Below is a small trained network, with its code and all its weights. Each question gives an input and a target symbol and asks what happens when units are switched off, that is, made to give their printed mean instead of their output.

import numpy as np


def w(rows, s, z=0):
    codes = np.array(rows[::2]) - 128.0
    scale = np.full(codes.shape[1], s)
    scale[-1] = z or s
    return codes * scale


def norm(h):
    return h / np.sqrt((h * h).mean(-1, keepdims=True) + 1e-5)


def f(y):
    return y / 2 * (1 + np.tanh(0.7978845608 * (y + 0.044715 * y**3)))


def softmax(a):
    e = np.exp(a - a.max(-1, keepdims=True))
    return e / e.sum(-1, keepdims=True)


def log_softmax(a):
    a = a - a.max(-1, keepdims=True)
    return a - np.log(np.exp(a).sum(-1, keepdims=True))


def net(x, mask):
    ids = ['Λαβεθτ'.index(c) for c in x.split()]
    T = len(ids)
    res = E[ids] + P[:T]
    r = norm(res)
    for j in range(2):
        rows = slice(2 * j, 2 * j + 2)
        q, k, v = (r @ M[0][rows].T for M in (Q, K, V))
        z = softmax(np.where(np.tri(T) > 0, q @ k.T / 2**0.5, -1e9)) @ v
        o = O[0][rows]
        res = res + np.where(mask[j], z, o[:, -1]) @ o[:, :-1]
    y = f(norm(res) @ A[0][:, :-1].T + A[0][:, -1])
    res = res + np.where(mask[2:26], y, B[0][:, -1]) @ B[0][:, :-1]
    return log_softmax(norm(res)[-1] @ U[:, :-1].T + U[:, -1])


Q, K, V, O, A, B = {}, {}, {}, {}, {}, {}
E = w([
[118,109,83],'Λ',
[134,145,132],'α',
[117,5,37],'β',
[54,67,149],'ε',
[181,88,189],'θ',
[88,116,111],'τ',
],0.022)
P = w([
[209,239,75],'0',
[115,14,67],'1',
[109,19,69],'2',
[120,12,67],'3',
[118,1,68],'4',
[125,6,75],'5',
[123,3,78],'6',
],0.0057)
Q[0] = w([
[165,211,118],'H0',
[209,243,238],'H0',
[92,250,112],'H1',
[132,77,130],'H1',
],0.013)
K[0] = w([
[100,78,127],'H0',
[137,102,211],'H0',
[126,6,106],'H1',
[97,167,127],'H1',
],0.017)
V[0] = w([
[110,174,232],'H0',
[176,30,174],'H0',
[254,182,114],'H1',
[206,48,75],'H1',
],0.0084)
O[0] = w([
[76,4,110,1],'H0',
[80,107,87,101],'H0',
[179,163,70,163],'H1',
[106,242,145,164],'H1',
],0.012,0.0067)
A[0] = w([
[126,121,161,70],'N0',
[141,114,123,71],'N1',
[100,104,97,29],'N2',
[71,147,101,84],'N3',
[166,130,197,160],'N4',
[130,120,120,109],'N5',
[202,131,144,2],'N6',
[125,169,174,58],'N7',
[122,80,172,47],'N8',
[143,121,138,93],'N9',
[122,121,119,102],'N10',
[130,151,154,74],'N11',
[160,113,114,78],'N12',
[122,133,120,118],'N13',
[157,149,93,105],'N14',
[104,146,105,141],'N15',
[147,143,151,170],'N16',
[146,152,251,46],'N17',
[84,115,124,113],'N18',
[80,132,125,130],'N19',
[103,119,127,98],'N20',
[159,134,169,195],'N21',
[111,107,154,101],'N22',
[142,113,98,76],'N23',
],0.027,0.0086)
B[0] = w([
[148,121,135,124],'N0',
[134,128,137,117],'N1',
[138,146,134,130],'N2',
[107,126,102,169],'N3',
[135,51,125,243],'N4',
[126,148,131,121],'N5',
[248,105,124,197],'N6',
[110,158,153,196],'N7',
[94,121,86,164],'N8',
[144,132,128,120],'N9',
[127,143,130,114],'N10',
[118,136,149,146],'N11',
[95,146,136,161],'N12',
[121,127,122,128],'N13',
[102,143,120,250],'N14',
[102,129,92,181],'N15',
[136,81,155,222],'N16',
[138,159,254,250],'N17',
[111,161,118,151],'N18',
[109,142,114,165],'N19',
[122,144,120,122],'N20',
[165,77,154,254],'N21',
[133,127,95,142],'N22',
[128,141,156,152],'N23',
],0.014,0.0061)
U = w([
[125,44,156,3],'Λ',
[73,166,156,203],'α',
[166,196,170,145],'β',
[144,95,41,80],'ε',
[131,177,102,149],'θ',
[2,85,171,149],'τ',
],0.021,0.0053)

Each question gives the input, a string of symbols that net reads in full, and the target symbol t.
The units are the heads (2 rows each of Q, K, V and O) and the neurons (one row each of A and B). Each row of codes is followed by its name. A weight is (code - 128) times the scale printed after its matrix; where a second scale follows, it is the last column's (O, A, B and U).
mask holds one flag per unit, heads first, then neurons. A switched-off unit (its flag False) gives its mean, the last column of its rows in O or B, instead of its output. The means were averaged over made-up inputs and are rounded, as every weight is.
A unit's drop is (log p(t) with every unit on - log p(t) with that unit switched off) / (log p(t) with every unit on - log p(t) with every unit switched off).
The circuit of an input: a set's keep is (log p(t) with only the set's units on - log p(t) with every unit switched off) / (log p(t) with every unit on - log p(t) with every unit switched off). Starting from the 12 units with the biggest drops (on a tie, the unit counted first), units are removed one at a time, each time the one whose removal leaves the highest keep (on an exact tie, the one counted first), for as long as the keep stays at least 0.8.
circuit, biggest first: the units of the circuit, biggest drop first
most important unit: the unit with the biggest drop
top k neurons: the k neurons with the biggest drops, biggest first
drop when u is switched off: that unit's drop, to one decimal
input β Λ α, target α: circuit, biggest first => H1; N6
input α Λ θ α, target ε: circuit, biggest first => N17; H1
input β θ ε Λ, target α: top 2 neurons => N6; N4
input ε θ Λ Λ β θ, target τ: most important unit => H1
input α Λ β β θ θ, target ε: top 2 neurons => N17; N6
input β τ ε τ, target α: circuit, biggest first => N4; H1; H0
input β ε α, target α: top 2 neurons => N6; N7
input θ α α α α, target θ: circuit, biggest first => N17; H0
input ε α ε θ Λ β, target τ: top 3 neurons => N6; N21; N23
input ε τ θ θ ε θ, target τ: top 2 neurons => N6; N8
input θ Λ β, target θ: top 2 neurons => N4; N21
input α ε α θ ε Λ, target ε: drop when H1 is switched off => 0.9
input ε β α α ε β, target τ: drop when H1 is switched off => 1.1
input β Λ α ε τ, target α: top neuron => N4
input α ε ε ε α ε, target ε: drop when H1 is switched off => 0.2
input θ θ α, target θ: drop when H1 is switched off => 0.5
